[[123  54 198  70 134]
 [121  42  23  85 134]
 [148 159 178 130 134]] gives 198

[[8159 3519 6830 6139 4375 6102]
 [5797 8206 6240 5193 3413 5956]
 [5187 2390 6103 5538 5019 4658]] gives 6139

[[4 7 4 5 4 2]
 [4 8 6 4 7 6]
 [6 6 8 6 8 4]] gives 5

[[2 6 3 6 6 2]
 [4 5 0 1 5 3]
 [7 1 0 4 2 3]] gives 6

[[-975  682  -77  284  215  416  334]
 [  90  546 -125  439  362  572  312]
 [-852  455  272  539  369  621  494]] gives 215

[[7 6 6 7 6 6 5]
 [2 4 5 3 5 4 8]
 [5 7 6 6 8 6 6]] gives 6
---
[66, 67, 60, 78, 87, 73, 17] result: 87
[[7, 4, 3, 2, 4, 1], [2, 4, 3, 3, 8, 2]] result: 3
[542, 529, 795, 228] result: 529
[[176, 541, 196, 180, 700, 696, 856], [741, 442, 744, 795, 376, 306, 286]] result: 376
[46, -36, -9, -32, -16] result: -9
[[677, 630, 673, 838, 873], [922, 748, 520, 275, 152], [956, 934, 723, 466, 691]] result: 723
[[9849, 5518, 5386, 1732, 8189, 3788, 4904], [6165, 3228, 9660, 6241, 8314, 7067, 4487]] result: 8314
[6836, 7052, 1576, 7392, 7035, 7783] result: 7392
[509, -668, -819, -249, -952, -835] result: -249
---
Input:
[[ 15.05  -4.49  -6.84 -15.40  -3.35  14.06  13.79]
 [ -6.01   5.73  -0.85   7.03   5.77   2.53   0.28]
 [ 10.99   5.84  -5.57   3.01  -3.19   6.11  -4.82]]
Output: 5.77

Input:
[[ 0.4 -0.3  1.7 -2.0]
 [ 0.3 -0.1  1.7 -2.0]]
Output: -0.1

Input:
[[-0.05  0.16  0.11  0.07  0.18 -0.04 -0.21]
 [ 0.04 -0.02 -0.09 -0.02 -0.08  0.03 -0.04]
 [-0.04 -0.04  0.01  0.10 -0.02 -0.01  0.00]]
Output: -0.08

Input:
[[ 0.010  0.012  0.209  0.022  0.008  0.031]
 [ 0.095 -0.036  0.006 -0.009  0.050 -0.166]]
Output: -0.009

Input:
[[ -81.56  -90.06  -84.94  -44.41  -79.73 -134.88  -23.23]
 [ -86.78  -91.27  -62.16 -204.94 -118.43  126.36  -95.24]]
Output: -118.43

Input:
[[ 0.12  0.09 -0.02 -0.03  0.13 -0.07  0.05]
 [-0.17 -0.15  0.15  0.13  0.00  0.00  0.01]
 [ 0.06 -0.04 -0.12  0.02 -0.08  0.14 -0.05]]
Output: 0.00

Input:
[[-148.7 -134.7 -101.9  167.7]
 [ 126.2   88.7  200.1   39.2]]
Output: 88.7

Input:
[[ -44.185  -52.573  -22.521  184.452  -45.769  -61.417]
 [ 101.838  128.316  157.486  -27.437   88.204  100.080]
 [-179.031  -30.699  -89.848   40.144  106.446  -57.698]]
Output: -27.437

Input:
[[ 2.0 -2.0 -0.9  1.2 -1.1]
 [ 1.3  1.1  0.3  0.4  1.0]]
Output: 0.3
---
259,896,204,307 out 896
60,3,193,71 out 3
1,6,7,9 out 6
600,871,241,537 out 871
376,122,896,154 out 122
-45,726,-615,-277 out 726
---
[-15  30  62   6 -17  26] --> -15

[77 12 24 31 53 13] --> 13

[ 30 -11  15   3 -55] --> -11

[ 31 -29  13  74] --> 13

[49  8 56 50 59] --> 49

[ 35  60  32 -58  27  15] --> 15

[-16 -66  39 -18] --> -18

[-20  73  56 -76] --> -20

[ 36  57 -42  52  -2  73  54] --> -2

[[-13  37 -65 -52]
 [-16  30 -62 -46]
 [-15  33 -64 -49]] --> -64
---
[[31, 45, 37, -4], [10, -16, 13, 13], [-7, 8, -2, -64]] => -16
[[-6, 7, -3, -32, -3, 2], [-70, -48, -11, 9, 41, 41], [-65, -38, -9, 13, 40, 29]] => 9
[[-71, 25, -7, -7, -1], [40, -19, 9, -6, -12], [-7, -12, 6, -1, -2]] => 9
[[29, 26, -12, 33, 64, 15, 18], [33, 64, 41, 15, 18, 35, 2], [18, 35, -73, 2, 12, 10, 13]] => 18
[[40, -49, -45, 19], [50, 57, -44, -52], [50, 42, 7, -56]] => 57
[[59, 37, -48, 49, -32, 4, 31], [8, 22, -70, 46, -36, -8, 11], [-4, 43, -5, -25, -31, 20, 39]] => -36
[[55, 42, 10, 36], [53, 2, -28, -60], [16, 2, -71, 49]] => 2
[[-25, 16, -7, 7, -6, 4, 50], [-36, -11, -5, 12, -59, 31, -24], [-18, -11, 36, 8, 18, 13, 4]] => -59
